[128 = 0]

z84z759: [116 144 124 109 126 122 134 126 146 124 146 120 134 120 155 122 149 108
 155 115 132 120]
z603z521: [189 101 106 120 112 172 113 108 149 155 134 158 108 125  76 158  92  96
 103 105 116 109]
z701z467: [129 125 125  87 173  82 121  71 111 163  86 129 147 120  98 152 149  92
 177 136 131 155]
z581z246: [ 95  90 108 121 156 165 134 155 102 176 152 177 135  97 157 146 121 105
  74  86 109  83]
z603z521: [136 154 138 138  71 170 145 141 173 116 128 143 163 107 121 145 186 166
 133 125 135 120]
z581z246: [142 166  83 125 136 180 154 140 143 146 156 120 159 100 118 156 115 173
 119  68 143  78]
z701z467: [108 214 133 119  92 139 131 115 134 120 135  88 156  88 155 117 142 165
 127 129 136 144]
z603z521: [ 90  85 189 121 144 132 128  90  98 115  54 141 140 137  45 140 140 157
 149 191 166 143]
z824z247: [176 144 157 102  60 134  88  67 120 154  99 136  99 116 105 125  99  73
  95 160 110 185]
z84z759: [ 89 168 132 171 127 124 109 146 137  92 144  96 111 134 178 132  94 163
 109 153 121 138]
z603z521: [ 64 187 173  87 106 128 108  78  91 129 119  91 110 107 182 108  80 100
 117 156 154 155]
z84z759: [182 175 115 103  58 136 131 111 187 135 150 132 118 147 188 151 137  75
 164  94 141 134]
z84z759: [130 192 153 125  65 154 137 127 121  95 141  78 113 135 153  88  85 163
 111 133 164 136]
z84z759: [ 87 154 114 101 174 100 103  81 161 138 131 118 129 116 162 178 130  75
 186 130 126 129]
z603z521: [152 118 150  58 148 122 139  63  88 132  97  91 132 117  16  78 113 117
 167 136 169 133]
z701z467: [ 91 153 130 127 151 129 123 115 137 102 139  94 110 145 153 140  82 133
 155 132 159 112]
z84z759: [ 96 100 104 137 177 129 116 138 165 135 145 155 147  97 119 163 174 113
 143 122  92 102]
z701z467: [112 106 184 100  88 124 109  83 108 149  82 166 100 153 160 150 112  61
 127 165 149 163]
z581z246: [118 190 163  52  67 140 150  63 148 154  94 134 163 118 167 161 176  88
 198 116 189 142]
z824z247: [ 91 104 148 115 164 141  95  86  90 150 100 134 125  86  64 134 100 120
  92 164 110 137]
z824z247: [ 92 118 150 137 111 130 156 154 155 119 112 164 158 147 177 160 197 141
 166 130 153 118]
z84z759: [135  76 148 107 112 147 171 160  76 149 118 163 139 139 118  87 146 131
 103 103 153 106]
z84z759: [ 97 189 136  90 102 115 110 105 149 113 172  87 102 114 210  98 110  66
 149 123 130 136]
z701z467: [120  99 159 119 120 124 141 102 127 152  63 180 140 171 143 199 149 112
 168 143 171 139]
z701z467: [107 137 131 134 159 121 126 115 140  94 127  95 113 156 121 140  92 145
 167 141 160 115]
z824z247: [156  85  98 144 150 105 131 174 130 124 166 136 118 131 124  87 149 111
 115 108  86 117]
z701z467: [149 163 112 127 109 165 136 104 163 149 107 143 159 117 112 198 139 154
 146 110 147 118]
z603z521: [162 114 101 131 153 144  99 105 164 118 149 115 106 116  58 138  94 113
 131 128 105 112]
z824z247: [119 146 154  93  88 145 138 104 129 146 110 143 149 108 136 132 163 111
 139 128 146 137]
z701z467: [165 191 167 148  21 194 141 100 171 112  73 134 165 126  84 182 155 211
 131 158 173 153]
z581z246: [ 99 154 131 138 120 158 114 120 158 114 139 122 128 111 140 156 117 139
 124 136 130 116]
z824z247: [164  71 142  91 131 122 137 114 132 106 139 124  78 186 100  92  89  66
 171 118 166 105]
z581z246: [115 160 122 185 107 158  85 128 186  95 148 121  86 148 173 191  61 137
 105 153 117 126]
z824z247: [ 99 173 133 124 146 142 125  96 115 117 113  88 130 124 115 147  77 168
 136 139 163 125]
z824z247: [124  71 164 125 128  83 118 137 108 109 116 138 111 139 107  68 167  94
 131 172 103 160]
z824z247: [ 85 118 176 137 131  96 115 118 113  94  97 112 126 131 111 100 152 142
 142 192 129 164]
z701z467: [125 190 167 108  84 108 135  80 126 127  67 109 170 115 114 139 181 161
 170 167 157 184]
z581z246: [212 138  56 161 149 109 122 149 182 107 176  98  99 166 120 138  89 128
 151  88 106 112]
z603z521: [119  65 157 115 163  82 125 101  61 174  54 174 127 159 118 152 129  95
 128 158 135 166]
z603z521: [173  94 117 130 104 162 155 162 123 133 148 150 112 159 126 114 104 126
 106  88 146  93]
z701z467: [ 93 103 180 151 130 108 155 153  92  76  92 107 129 172 107  86 136 193
 145 176 173 139]
z581z246: [111 106 143  76 137 139 162 121  87 159 112 145 167  95  94  97 175 124
 135 107 148 111]
z84z759: [ 85 146 136 152 173 116 105 116 106  95 120  77 128 102  76 107 100 185
 113 174 116 142]
z603z521: [ 97 132 113 128 169 122 122 136  76 147 144 114 106 129 172 120  58 121
  87 111 127 117]
z824z247: [122 172  99  97 128 174 145 117 129 165 146 127 166  74 127 148 134 142
 117  77 136  94]
z603z521: [113 113 129 165 137 121 101 144 167  85 151 120  92 152 145 135 107 119
 132 155 111 125]
z581z246: [128 140 120 171 111 160 104 135 153 121 137 139  96 151 167 183  64 135
  93 133 125 120]
z701z467: [117 195 134 162  60 167 137 164 170  86 162 103 131 126 189 125 129 179
 111 125 140 120]
z824z247: [137  74 119 155 124 100 136 188 141 133 144 177 141 128 156 108 211 109
 116 123  76 133]
z603z521: [155 164 142 103  75 125 101  85 192 102 141 106 114 116 117 119 153  81
 171 150 119 154]
z581z246: [161 125 122 167 133  45 114 151 105 114 118 108 106 169 159  93 129 128
 123 158  92 189]
z581z246: [112 132 163 106  81 190 146 125 144 101 140 125 122 127 114 111 118 136
 132 125 175  93]
z581z246: [136  82  82 177 169 139 105 187 159  98 203 126  83 134 130 108  85 117
  87 109  75  83]
z84z759: [ 92 124 130 137 170 109 114 118 112 127 115 120 125 128 129 143 111 134
 131 148 125 134]
z84z759: [175 112 130 146  96  95 109 143 104 134 131 134  87 158 159  94  99  93
  86 139  96 170]
[ 97 157 107 128 171 127 118 117 106 144 132 106 143  91 123 137 107 150
 109 122 115 124] : z603z521
[151 116 102 116 148 138 145 129  85 186 111 157 153 112 114 147 125 135
  97  90 124 119] : z603z521
[127  78 143 165 121 129 165 195 103 111 117 155 146 153 121  98 171 183
 107 131 133 117] : z701z467
[ 51 144 148 113 134 171 134 149 120  95 173  96 140  68 120  67 138 157
 103 130 130  88] : z84z759
[146  85  99 147 125 168 121 155 189 139 159 184 133 112 118 170 165 103
 117 102  91  89] : z824z247
[131 165 120 130 144  95 112 105 143 109 126  87 128 125 118 125 126 137
 160 147 122 153] : z84z759
[114 140 157 111 125 106 105  90  66 155  89 119 128 100 109 105 111 121
  89 166 112 179] : z824z247
[114 167 119 175 124 125 123 153 159  89 143  99 132 132 151 137 129 182
 129 143 120 132] : z84z759
[ 65 135 131 155 140 183  85 121 151 123 149 138 109  91 141 175  78 130
  77 148 105 103] : z84z759
[ 85 177 151  90 138 147 115  63 104 135 104  92 126 109 117 147  71 130
 138 143 170 131] : z701z467
[143 149 107 110 132 113 124 118 119 153 140 121 129 114 150 123 122 102
 124 106 114 136] : z603z521
[188 192  84  98 119 100  88  64 191 150 142 102 136  85 106 155 152  72
 170 119  81 166] : z701z467
[124 168  94 121 163 182 122  88 158 132 136 103 130 116  90 196  58 156
 145 100 162  81] : z701z467
[127  71 188 160  54 189 172 184 144  78 113 171 119 191 127 120 146 174
 123 143 189  94] : z603z521
[132 140 123 177  93 156 114 179 155  87 175 111 119 100 123  86 135 171
  72 140  83 123] : z84z759
[179 154  88 107 115 109 135 124 172 139 161 124 119 150 179 143 132  76
 173  79 129 121] : z581z246
[ 99 142 120 133 133 124 160 180  67 151 142 128 164  93 168  81 157 171
  75 100 114 123] : z581z246
[105  98 108 153 145 152 123 148 115 199 105 213 163  97 161 211 159 126
  71 110  89 120] : z824z247
[183 110 137 119  61 202 185 166 148 105 145 140 142 145  78  94 148 173
 128  86 179  75] : z603z521
[123  92 145 111 123 148 147 149 115 108 147 125 123 124  94  69 139 129
 122 122 140 100] : z581z246
[150  33 131 152 162  94 178 188  78 137  94 176 137 196 118 115 159 153
 135 116 149 116] : z603z521
[105 134 162 137 113  92 130 129  65 152  78 142 141 134 168 122 142 143
  97 161 126 182] : z581z246

z238-z287: [ 60  89 176 125 139 132 131 135 114 142  77 149 140 106 141 180 144  90
 141  93 124 112]
z238-z287: [175 114 114  85 146 125  82 198 129  76 177 108 159 174  62 124 144  89
 183 117  86  58]
z510-z363: [ 86 118 147 141 137 117 114 145 136  95 126 132 129 165 140 136 125 110
 130 116 142  97]
z238-z287: [176  94 128 134 132 112 123  94 120 111 174 121  86 145 104  76 133 149
 157 126 131 110]
z238-z287: [125 179  96 166 114 127 136 124 169 107 153 112 104 168 164 104  98 174
 109 147 133 122]
z400-z498: [159 127 148 116 125  91 120  97 150  70 135 144  56 117 125 101 152 134
 142 107 134 135]
z400-z498: [166 121 143 140 169 106 135 133  99 121 133 150  99 134 111 127 137 146
 104 136 113 112]
z510-z363: [103 129  77 134 113 136 147 119 118  89 168  76 189 130 119 146 116 126
 107 143 123 133]
z510-z363: [106 115 129 154 113  86  89 122 132 123 130 158 148 185 167 112 108 154
 152 132 137  77]
z510-z363: [ 90  84 116 119 146 110 149  90 121 103 121 105 114  93 134 143 151 132
 171  97 137 141]
z238-z287: [108 140 143 142 107 175 157 128 112 221  83 143 161  85 145 171 113 130
  96 137  97 143]
z24-z489: [150  99 195 108  53 123  53 140 152  80 164 160 139 183  96  95 130  60
 161 103 111  48]
z510-z363: [113 134 105 150 109 112 128 117 124  92 157 116 162 153 139 134 111 142
 104 143 121 107]
z400-z498: [ 92 102 106 173  84 173 137 105 144 173 168  87 156 166 148 108  87 151
 169 127 111  78]
z238-z287: [135 166 116 124 129 148 135 162 131 153 112 130 152 118 128 156 121 129
 104 142 101 133]
z24-z489: [154  96 137 132 160 161 150 145  96 168 141 114 126 118  87 142 134 126
 142 122  84  96]
z238-z287: [161 107 134 133 166 128 158 104 111  91 164 103  68 119  91 100 144 131
 112 125 145 148]
z400-z498: [148 127 107 110 163 114  94 174 140  85 162 109 125 184 102  95 131 116
 166 129 149 102]
z510-z363: [114 106 165 102 113 126 101 151 128 152  87 165 149 111 128 168 146  98
 172  96  84  85]
z24-z489: [102 131 127 151 169 107 135 124 111 164  91 151 118 137 167 124 119 158
 108 145 175 156]
z24-z489: [114 154 102 152 176 161 172 185 104 170 111 112 165 120 124 202 117 151
  97 141  56  95]
z24-z489: [180 111 189 131 116 121 134  85 109 157 113 177  68  93 116 105 143 131
 101 125 124 145]
z24-z489: [183 123 130  85 129 111 125 113 126 112 124 138  98  79  99 122 162 123
 149 115 112 154]
z238-z287: [186 117 124 121  93  99 114  90 136 135 139 153 103 108 130 111 138 170
 175 117  72  95]
z510-z363: [114 143 109 133 143 160 143 144 152 129 142  89 109 142 126 112 119 126
 139 127 150 143]
z510-z363: [127 162 140 167  90 117 137 100 164 106 132 145  84 139 167 125 112 166
 106 125  98 102]
z238-z287: [145 175 104 131 124 167 151 166 146 124 146  98 139 125 111 154 118 129
 103 138  78 116]
z24-z489: [161 146  83 133 119 166 156 121 128 191 140 100 140 102 123 123 113 166
 138 147  96 145]
z400-z498: [160 152 103 103 129 140  99 179 123 147 138 125 182 151 104 122 119 112
 127 154 125 126]
z238-z287: [157 127 151 139 158 147 144 150 101 193 103 154 117 114 116 148 129 142
 115 134  88 110]
z510-z363: [183 116 110 123 152 104 135 126  93 120 149 133 133 115  98 137 141 154
 125 138  82 107]
z510-z363: [151 140 111 116 144 155 121 164 124 157 140 112 148 145 105 111 119 118
 130 147 140 138]
z24-z489: [149 147 152 125 100 118 132 111 138 118 113 156 105  97 133 144 138 131
 107 120  93 128]
z400-z498: [137  96 154 114 164  93 119 125  91 135  98 166 121 111 121 139 152 124
 130 121 136 131]
z400-z498: [133 133  92 131  90  76  82  92 152  94 157 134 138 175 164  64 110 160
 156 146 182 135]
z510-z363: [ 47 125 169 132 108 137 121 131 150  97 101 131 132 138 153 147 127  76
 111 106 172 138]
z24-z489: [161 185  99 103 115 139 135 140 133 101 142 110 150 109 108 123 126 110
  63 162 151 195]
z400-z498: [151 112 128 159 193 120 159 136  85 144 135 132 105 136 113 140 129 164
 103 140 105 105]
z238-z287: [137 155 124 116 164 102 101 175 121 138  98 160 143 151 138 133 128 131
 117 146 146 133]
z24-z489: [123 140 128 129  95 117  71 163 151 151 122 158 171 184 153 117 106 130
 166 133 117  73]
z400-z498: [ 34  73 159 206 120 188 174 107 122 164 145  91 129 160 149 154  94 129
 133 104 105  56]
z400-z498: [174 178 121 126 113  81 129  93 147  72 131 152  78 110 144 104 136 159
  79 145 143 174]
z400-z498: [168 114 122 119 103 164 151 105 117 207 122 126 131  72 113 138 132 150
 161 122  66 125]
z24-z489: [179 167 107  98 159 118  95 201 111 176 100 163 175 139 115 144 128 134
 127 158 104 121]
[127 105 140 142 161 101  86 137 108 204  97 176 131 178 160  81 110 154
 157 148 192 126] : z24-z489
[103 114 137 150 143  93 134 101 117  76 138 132 109 146 142 120 129 134
  97 130 164 134] : z510-z363
[183 130 114 154 131 104 115 111 139 124 168 136  82 171 132  72 114 183
 152 140 118  92] : z238-z287
[ 97 155 113 138 124 108 118 144 146 132  99 146 146 139 171 155 118 152
 135 128 113 110] : z24-z489
[137 130 145 132 159 143 164 148 104 121 120 127 120  97 100 180 144 119
  90 121  75 114] : z24-z489
[100 116 105 109 110 133 133 100 155 130 118 103 118  97 146 123 138 131
 186 103 141 154] : z400-z498
[147 135 118 109 125 157 123 156 148 126 147 103 126 133 102 122 131 111
 159 119 108 114] : z400-z498
[172  74 162 116 173 125 126 127  88 172 120 152  95 114  91 113 151 127
 162 115 119 113] : z24-z489
[166 172  91  71 108 114 108 134 148 126 108 132 146  85 126 122 144 124
 139 139 141 194] : z400-z498
[173  79 117  77 121  99  87 118  66 207 100 171 208  90 108 126 144 125
 170 143 127 145] : z510-z363
[160 144 106 107 142 143 115 172 116 155 132 124 167 134 102 132 125 120
 129 148 114 127] : z400-z498
[ 51  85 110 133 201 174 171 162 141 117 132  51 100 132 114 158 142 110
 200  80 129 106] : z400-z498
[106 152 102 150  45 124  84  99 158 191 122 150 184 168 196  82  78 162
 144 160 167 134] : z510-z363
[142 137  93 115 144 126 108 151 125 165 126 124 157 147 131 105 118 142
 152 150 154 143] : z24-z489
[130 124 114 154 139 178 145 139 120 137 183  77 136 172  99  88 100 116
 100 154 165 135] : z238-z287
[107 150 113 137 116 128 132 137 165  70 149 102 115 146 137 139 125 130
 136 114 107 101] : z238-z287
[ 79  84 131 108 181 138  96 200 131 127 121 110 154 178 112 144 138  88
 214  95 133  67] : z510-z363
[105 137  70  75 207 131 147 173 135 114  99  80 128  89 114 156 162 117
 178 111 155 187] : z400-z498

z360-z757: [149 140 116 106  87 140 137  95 139  60 114 105 172 145 117 125 168 118
 174 141  92 124]
z835-z241: [120 161 141 121 128 165 125  89 153  81  63 117 161 149 161 145 205 147
 118 168  96 139]
z281-z925: [ 87 107 153 132 147 183  90 157  69 186 126 125 157 154 168 141 138  87
 155 143 121 107]
z370-z32: [128  71 120 129 154 117 118 119 128 161 103 128 173 148 107 114 121 103
 165 163 112 120]
z370-z32: [113 107 135 121 148  85 128 174 128 146 140  85 127 124  87 141  90 116
  82 162 137 108]
z440-z965: [100  98 114  77 123 148  48 158  65 213 149 138 156 153  95 102 150 131
 140 128 150 175]
z835-z241: [190 139 218 171 146 122 120 148 102 149 111 134 108  95 153 139  80 117
 138 147  59  96]
z440-z965: [171 133 123 121 149 136 206 142 138  59 116  77 137 102 128 109 123 130
 131 146 106 101]
z281-z925: [ 84 152 110 142 122 175  15 137  44 180  85 151 152 187 203  71 210 130
 134  76  79 111]
z281-z925: [126 115  65  54  99 152 148 153  99 128 203 114 136 118  72 102 139 141
 147  97 199 177]
z281-z925: [162 129 110 157 119  48 114 122 158 136 134 136 119 119  85 125 121 147
  79 120 117 111]
z440-z965: [160 156 171 161  72 117 109 135 113 115 171 110 155 126 120 201 138  84
 132 145  89  69]
z440-z965: [128 130 154 131 156 151 133 148 105 146 118 133 102 114 158 110 103 134
 130 120 124 133]
z281-z925: [156 134  86  95 104 130 145 131 123 120 174 127 135 111  87 118 154 153
 121 108 165 156]
z370-z32: [114 133 126 103 124 111 147 111 164  60  85  95 126 140 119 107 117 134
 137 146 106 138]
z835-z241: [142 126 172 138 119 144 123 160  80 110 129  89 143 132 150 124  96  78
 178 135  67  73]
z370-z32: [196 135 128 154 105 153 149 118 104 131 171 150 150 104 135 142 150 116
 166 107 116 103]
z835-z241: [156 100 108 158  99  62  77 127 118 160 146 130 170 149  81 128 131  99
 135 127  91  82]
z835-z241: [145 119 142 128 138 107 117 124 151 186 149 156 127 107  85 175 134 153
  79 163 168 164]
z281-z925: [175 152 137 122 176 132 164 114 154  80  45 109 128 109 145  83 165 186
  91 160  82 144]
z440-z965: [114 144 105 139 133  68 124 120 157  78  80 122  76 137 139  57  90 154
 108  82  97 122]
z440-z965: [150  97 109 100 162 143 165 150 116 130 127  97 160 117 103 107 136 130
 134 159 136 131]
z281-z925: [175 181 146 114  75 158 119  91 125  98 144 169 108 107 139 128 160 163
 155  92 120 175]
z360-z757: [ 47  95 114 143 153 154 147 139 122 115 110 100 140 167 177 128  99  66
 167 128 133  77]
z370-z32: [164 102  34 159 141 110 128 117 117 186 163 177 150 125 113  88 181 154
 108  71 166 117]
z440-z965: [112  86 126 140 218 164 140 181  87 216 118 122 141 119 153 118 131 127
  89 155 156 112]
z360-z757: [183 123 162 136 141 159 183 108 137  92 111 126 143 103 145 132 118 117
 182 154  95 120]
z440-z965: [ 91 126  78 114 191 174 168 165 111 134 110  95 137 130 161 101 177 152
  70 131 169 121]
z281-z925: [143 119 103  76 119 160 129 156  84 180 203 157 104  97  94 104 118 157
 140  87 200 195]
z360-z757: [ 81 108  96 120  81 133  87 112 123 162 179 149 160 163 106 170 150  92
 155 117 171 131]
z370-z32: [179 159 120 155  67 134 142 100 135 134 215 180 119  96 116 186 150 131
 135  85 166 130]
z360-z757: [116 170 130  59 100 140 101 172  90  98 140  80 111 126 104 100 145 160
  94 121 128 166]
z360-z757: [144 119 130  92 104 113 162 125 146  86 152 109 119 112  84 125  85 122
 163 134 138 151]
z360-z757: [ 86 143 152  74 142 138 135 192  95  98 123  69  79 120 131  88  69 133
 113 123 131 146]
z360-z757: [103 164  95 155 134 109 120 170 107 119 135 101 100 133 158 109 145 139
  52  83 129  78]
z360-z757: [151  83 123 142 168 194 184 112 128 185 160 162 174 107 138 179 156 109
 161 164 182 133]
z281-z925: [105 104 111  64 173 175 168 158 109 105  99  78 144 130 126  79 129 137
 144 157 142 158]
z835-z241: [131 130 137 136 123 156 151 135 128 129 156 106 168 125 125 196 164 103
 113 170 144 100]
z281-z925: [154 119 187 143 132 138  84 148  87 205 148 157 127 112 127 154 107 117
 138 143 114 134]
z835-z241: [124 127 112 110 111 168 173 132 119 115 185 132 120 111 130 145 116 113
 163 104 178 138]
z360-z757: [ 73  84 107  63 176 149 163 135 147 101  78  81 147 149 112  91 114 128
 146 177 149 166]
z440-z965: [161 130 189 112 132 141  87 187  45 159 132 110 109 111 134  83  76 118
 161 118  72 124]
z835-z241: [136 150 116 112  79 149 115  99 120  86 132 136 141 143 136 114 157 125
 178 100 108 138]
z370-z32: [133 136 146 189 129 149 149  94 135  93  98 148 125 138 202 128 119  92
 183 102  81  72]
z440-z965: [ 46 149  78  98 131 100 135 187 134 101 149  55 107 145 108 135 136 136
  23 124 182 109]
z440-z965: [160 109 119  95 129 148 143 115 121 119 123 129 153 122 106 100 137 136
 174 139 122 159]
z370-z32: [ 66 189 200 101  78 145 119  70 196  30  72 122  90 150 161 184 117 130
 143 161 109 176]
z370-z32: [151 123 125  91  91 138 148  83 153  79 130 139 140 127 102 119 124 129
 198 130 125 170]
z370-z32: [101 162 107 155 120 130 118 107 145 126 126 163  95 134 167 132 153 150
  94  83 150 131]
z281-z925: [140 129  99  96 127 133 159 130 135 102 138 113 129 117 105 108 139 149
 124 125 150 152]
z835-z241: [156 111 112 170 133  99 154 146 115 146 172 147  97 104 132 109  71 109
 143  75 135  87]
z835-z241: [101  81 119 124 171 151 184 157 120 126 133  91 144 129 136 127  88  85
 158 151 148  96]
z370-z32: [100 150 104 135 143 159 108  90 137 115  66 157 124 155 186  89 183 159
 126 101 115 147]
z835-z241: [132 134 165 128 125 160 136 146 105 114 129  97 150 128 144 157 131  98
 145 158 103 100]
z360-z757: [188 154  99 171 143 131 137 125 125 166 150 159 141 100 135 146 206 171
  56 115 144 111]
[100  90 135 132 176 149 145 126 135 157 102 135 135 134 146 128 109 114
 145 155 143 133] : z360-z757
[134 115 117 111 140 126 188 128 160  83 127  89 147 119 104 144 124 121
 125 166 140 121] : z281-z925
[108 112 148 141 107  96 116 125 137 136 151 144  98 130 118 140  57  96
 161 110 132 123] : z360-z757
[108 121  96 136 116 126 134 147 116 120 155  98 155 145 124 143 144  97
 121 124 137  82] : z835-z241
[ 74 125 117  97 125 131 112 178  83 106 128  79 108 151 140  76  86 103
 146  97 117 111] : z835-z241
[ 89 153 139  91 118 170 131 155 101  96 132  96 110 134 152 119 124 124
 135 118 135 140] : z835-z241
[133 108 122 125 125 136  99  58 167 129  66 150 201 166 117 146 203 132
 157 186  99 151] : z370-z32
[119  92 104 104 145 124 126  83 161 151 103 178 120 134 111  91 116 155
 165 121 158 197] : z440-z965
[187 141  99 133 201 132 148 139 125 136  61 114 148 107 138  71 208 203
  46 152 102 132] : z281-z925
[110 129 127 127 140 150  77 110 124 182 102 158 157 149 137 146 195 150
  98 152 136 156] : z370-z32
[160 164 130 103  97 156 143 127 114  99 158 132 112 104 126 124 145 152
 136 103 137 157] : z370-z32
[102 139  95 153 167  79 141 151 153  92  76  78 120 143 140 100 140 143
  44 134 106  77] : z370-z32
[113 119 136 107 147 136 174 162 123 103 140  93 101 111 128 115  72 116
 137 128 145 126] : z360-z757
[146 109 130 131 126 101 151 134 140 109 136 103 142 123 100 135 101 106
 140 148 115 103] : z370-z32
[134 146 112 149 122 152 169 126 120  87 142 130 106 119 172 109 119 118
 155  79 127  99] : z835-z241
[185 154 165 170 137 139 160 108 131 113 118 171  80  89 176 110  96 146
 153  90 100 125] : z835-z241
[ 66 146 141 157 123 117 108 157 121 179 182 163  49 119 157 161  69 121
  85  73 191 128] : z370-z32
[147 143 192 159 125 117 149 140 134 116 141 126  92 100 144 166  67 107
 132 136 108 102] : z440-z965
[127 111 142 110 143 142 102 143 106 171 124 125 151 132 113 133 142 129
 124 159 129 145] : z370-z32
[ 89 106 130 105 174 163 185 167 117 125 136 103  95 112 150 111  70 115
 139 126 170 134] : z835-z241
[172 136 120 174 106  97 141 125 143 140 178 134 150 111 104 189 152 116
  90 135 135  80] : z370-z32
[102 105 126 141 199 142 145 149 128 169  95 129 117 125 157 113 120 139
  92 144 147 126] : z360-z757
[117 139 145 102 104 163 125 101 128 111 129 156 108 129 145 121 116 132
 183 108 136 174] : z370-z32
